Below are the code and all the weights of a small trained network. Each question names an input and a class and asks about switching units off, where a switched-off unit gives its printed mean instead of its output.

import numpy as np


def w(rows, s, z=0):
    codes = np.array(rows[::2]) - 128.0
    scale = np.full(codes.shape[1], s)
    scale[-1] = z or s
    return codes * scale


def norm(h):
    return h / np.sqrt((h * h).mean(-1, keepdims=True) + 1e-5)


def f(y):
    return np.maximum(y, 0)


def log_softmax(a):
    a = a - a.max(-1, keepdims=True)
    return a - np.log(np.exp(a).sum(-1, keepdims=True))


def net(x, mask):
    res = np.array(x, float).reshape(1, 7) / 4 @ E
    u = 0
    for l in range(2):
        y = f(norm(res) @ A[l][:, :-1].T + A[l][:, -1])
        res = res + np.where(mask[u : u + 7], y, B[l][:, -1]) @ B[l][:, :-1]
        u += 7
    return log_softmax(norm(res)[-1] @ U[:, :-1].T + U[:, -1])


A, B = {}, {}
E = w([
[127,124,129,126],'x0',
[208,3,157,120],'x1',
[172,206,211,18],'x2',
[131,132,128,132],'x3',
[126,124,127,127],'x4',
[131,132,129,129],'x5',
[178,133,27,69],'x6',
],0.003)
A[0] = w([
[175,190,193,52,1],'0.n1',
[98,150,254,151,59],'0.n2',
[183,165,69,35,21],'0.n3',
[182,60,193,40,52],'0.n4',
[119,139,166,141,64],'0.n5',
[148,153,158,86,36],'0.n6',
[82,232,130,81,57],'0.n7',
],0.0096,0.0019)
B[0] = w([
[4,100,57,149,248],'0.n1',
[193,133,85,8,236],'0.n2',
[193,130,110,9,231],'0.n3',
[151,130,195,234,253],'0.n4',
[145,126,132,94,155],'0.n5',
[72,116,91,138,180],'0.n6',
[153,133,221,229,241],'0.n7',
],0.014,0.0049)
A[1] = w([
[103,139,153,115,49],'1.n1',
[70,62,33,162,225],'1.n2',
[133,163,178,115,115],'1.n3',
[173,165,214,204,45],'1.n4',
[26,77,56,147,255],'1.n5',
[194,94,80,1,61],'1.n6',
[148,225,199,140,73],'1.n7',
],0.0075,0.00055)
B[1] = w([
[113,75,96,139,142],'1.n1',
[20,189,148,79,230],'1.n2',
[136,65,102,144,156],'1.n3',
[168,112,125,242,220],'1.n4',
[47,196,88,111,238],'1.n5',
[218,124,158,2,253],'1.n6',
[170,54,89,191,182],'1.n7',
],0.0088,0.005)
U = w([
[2,172,111,106,224],'0',
[181,86,155,244,142],'1',
[210,117,131,12,2],'2',
],0.0075,0.0007)

Each question gives the input, the list of numbers given to net, and the class t.
The units are the neurons (one row each of A and B). Each row of codes is followed by its name. A weight is (code - 128) times the scale printed after its matrix; where a second scale follows, it is the last column's (A, B and U).
mask holds one flag per neuron, layer by layer. A switched-off neuron (its flag False) gives its mean, the last column of its row in B, instead of its output. The means were averaged over made-up inputs and are rounded, as every weight is.
A unit's drop is (log p(t) with every unit on - log p(t) with that unit switched off) / (log p(t) with every unit on - log p(t) with every unit switched off).
The circuit of an input: a set's keep is (log p(t) with only the set's units on - log p(t) with every unit switched off) / (log p(t) with every unit on - log p(t) with every unit switched off). Starting from the 12 units with the biggest drops (on a tie, the unit counted first), units are removed one at a time, each time the one whose removal leaves the highest keep (on an exact tie, the one counted first), for as long as the keep stays at least 0.8.
units of the circuit, in order: the units of the circuit, biggest drop first
most important unit: the unit with the biggest drop
top k neurons: the k neurons with the biggest drops, biggest first
k most important neurons of layer l: the k neurons of layer l with the biggest drops, biggest first
drop of u: that unit's drop, to one decimal
input [-7,-8,6,-7,-4,0,1], class 1: units of the circuit, in order -> [0.n7]
input [5,-6,5,0,-3,-8,-7], class 2: top 4 neurons -> [0.n2 0.n4 0.n5 1.n4]
input [-2,-7,-5,-5,-1,8,8], class 2: 2 most important neurons of layer 0 -> [0.n4 0.n1]
input [-3,-8,1,-4,2,5,6], class 1: top 2 neurons -> [0.n7 0.n2]
input [5,-2,1,4,-1,-1,-2], class 1: top 2 neurons -> [0.n7 0.n3]
input [3,5,-7,-7,2,7,6], class 0: top 4 neurons -> [0.n3 0.n2 0.n7 0.n4]
input [-1,2,7,8,-8,-1,-5], class 0: top 2 neurons -> [0.n1 0.n3]
input [-7,-4,3,0,7,0,-3], class 1: 3 most important neurons of layer 0 -> [0.n7 0.n3 0.n2]
input [-1,3,5,3,5,-6,-5], class 0: 2 most important neurons of layer 0 -> [0.n1 0.n3]
input [4,4,3,-3,2,-6,3], class 1: top 2 neurons -> [0.n4 0.n2]
input [8,-4,8,2,-2,-6,6], class 0: top 2 neurons -> [0.n1 0.n2]
input [5,6,-3,-7,8,0,5], class 1: 4 most important neurons of layer 0 -> [0.n1 0.n2 0.n3 0.n4]
input [4,4,8,1,1,1,-7], class 0: top 2 neurons -> [0.n1 0.n3]
input [4,-4,1,-8,6,-8,-8], class 2: most important unit -> 0.n2
input [-6,-6,1,0,-4,-3,-8], class 2: 3 most important neurons of layer 0 -> [0.n2 0.n4 0.n5]
input [-5,3,-5,2,2,-1,5], class 0: 4 most important neurons of layer 0 -> [0.n7 0.n3 0.n2 0.n4]
input [-4,2,-5,-7,-4,-6,-3], class 0: top 3 neurons -> [0.n7 0.n3 0.n4]
input [8,-7,2,6,-4,-8,-6], class 1: 2 most important neurons of layer 0 -> [0.n7 0.n3]
input [-6,-4,-2,7,-7,-8,-5], class 2: top 2 neurons -> [0.n2 0.n4]
input [7,-5,2,-1,3,-6,1], class 1: units of the circuit, in order -> [0.n7]
input [-7,1,3,-2,-7,1,2], class 0: drop of 1.n3 -> 0.0
input [-2,-1,1,8,-5,3,-4], class 2: drop of 0.n2 -> 2.6
input [6,-2,2,2,0,-4,-5], class 2: drop of 0.n2 -> 2.8
